Below is a small trained network, with its code and all its weights. Each question gives an input and a class and asks what happens when units are switched off, that is, made to give their printed mean instead of their output.

import numpy as np


def w(rows, s, z=0):
    codes = np.array(rows[::2]) - 128.0
    scale = np.full(codes.shape[1], s)
    scale[-1] = z or s
    return codes * scale


def f(y):
    return np.maximum(y, 0)


def log_softmax(a):
    a = a - a.max(-1, keepdims=True)
    return a - np.log(np.exp(a).sum(-1, keepdims=True))


def net(x, mask):
    res = np.array(x, float).reshape(1, 7) / 4 @ E
    y = f(res @ A[0][:, :-1].T + A[0][:, -1])
    res = res + np.where(mask, y, B[0][:, -1]) @ B[0][:, :-1]
    return log_softmax(res[-1] @ U[:, :-1].T + U[:, -1])


A, B = {}, {}
E = w([
[165,117,156,96,171,37,186,180,190,201,103],'x0',
[207,132,93,80,93,127,119,94,150,120,100],'x1',
[165,228,98,200,140,127,195,94,112,126,154],'x2',
[93,194,178,162,117,92,56,159,118,97,126],'x3',
[159,103,63,98,116,109,69,140,188,167,122],'x4',
[116,178,129,111,84,45,183,68,162,124,197],'x5',
[103,146,112,167,180,106,93,102,194,1,81],'x6',
],0.0072)
A[0] = w([
[112,173,96,103,84,44,226,48,219,159,215,142],'n1',
[59,147,204,82,133,79,101,168,163,145,78,183],'n2',
[84,90,103,43,41,168,97,78,132,152,128,145],'n3',
[35,144,207,230,147,145,161,134,94,91,148,197],'n4',
[97,139,92,204,159,156,57,71,158,1,80,158],'n5',
[117,47,160,69,170,61,123,124,193,146,80,253],'n6',
[71,128,88,187,183,143,85,97,152,9,93,243],'n7',
[165,70,90,99,193,169,222,135,118,114,101,212],'n8',
[143,95,82,139,223,98,150,208,165,209,81,231],'n9',
],0.0068,0.0024)
B[0] = w([
[217,200,72,202,115,55,188,128,139,157,172,255],'n1',
[172,101,238,131,189,67,98,161,72,46,192,187],'n2',
[95,131,120,23,116,186,128,101,101,103,166,194],'n3',
[145,34,233,64,173,22,75,157,36,2,166,212],'n4',
[157,135,114,187,253,66,153,233,121,174,124,236],'n5',
[167,5,213,104,184,164,128,167,35,125,88,229],'n6',
[119,92,104,200,207,69,71,249,92,79,81,235],'n7',
[39,46,88,104,95,165,161,108,93,177,50,208],'n8',
[117,54,157,44,191,166,122,130,96,157,12,231],'n9',
],0.0071,0.008)
U = w([
[131,108,113,106,117,184,152,78,110,161,90,158],'0',
[131,97,188,114,177,121,106,169,66,114,140,139],'1',
[149,153,71,190,159,117,131,154,155,160,119,112],'2',
[100,129,118,92,96,175,93,94,145,150,156,102],'3',
[47,152,181,178,96,150,125,68,246,108,87,5],'4',
[157,172,115,157,90,96,146,66,144,126,198,130],'5',
],0.013,0.011)

Each question gives the input, the list of numbers given to net, and the class t.
The units are the neurons (one row each of A and B). Each row of codes is followed by its name. A weight is (code - 128) times the scale printed after its matrix; where a second scale follows, it is the last column's (A, B and U).
mask holds one flag per neuron, in row order. A switched-off neuron (its flag False) gives its mean, the last column of its row in B, instead of its output. The means were averaged over made-up inputs and are rounded, as every weight is.
A unit's drop is (log p(t) with every unit on - log p(t) with that unit switched off) / (log p(t) with every unit on - log p(t) with every unit switched off).
The circuit of an input: a set's keep is (log p(t) with only the set's units on - log p(t) with every unit switched off) / (log p(t) with every unit on - log p(t) with every unit switched off). Starting from all 9 units, units are removed one at a time, each time the one whose removal leaves the highest keep (on an exact tie, the one counted first), for as long as the keep stays at least 0.8.
circuit, biggest first: the units of the circuit, biggest drop first
top k neurons: the k neurons with the biggest drops, biggest first
drop of u: that unit's drop, to one decimal
input [2,-7,3,-4,-7,8,-1], class 5: circuit, biggest first -> [n1]
input [1,-1,0,-7,0,6,-3], class 5: circuit, biggest first -> [n1, n7]
input [1,2,0,3,-8,8,2], class 5: circuit, biggest first -> [n1, n6]
input [8,8,-1,-4,7,8,-3], class 0: top 2 neurons -> [n6, n9]
input [6,6,6,4,0,2,0], class 5: circuit, biggest first -> [n7, n1]
input [1,0,-4,-5,8,0,2], class 0: top 3 neurons -> [n4, n7, n5]
input [4,6,5,-5,4,6,4], class 5: top 3 neurons -> [n1, n7, n5]
input [-7,5,1,-7,-1,6,-1], class 5: top 3 neurons -> [n1, n9, n6]
input [4,0,2,-3,4,5,-3], class 2: top 2 neurons -> [n1, n4]
input [-4,5,-7,7,4,2,-8], class 3: drop of n5 -> 0.2
input [6,1,-5,-8,-4,2,-5], class 0: drop of n4 -> 0.2
input [2,8,4,1,-2,-6,7], class 2: drop of n6 -> 0.2
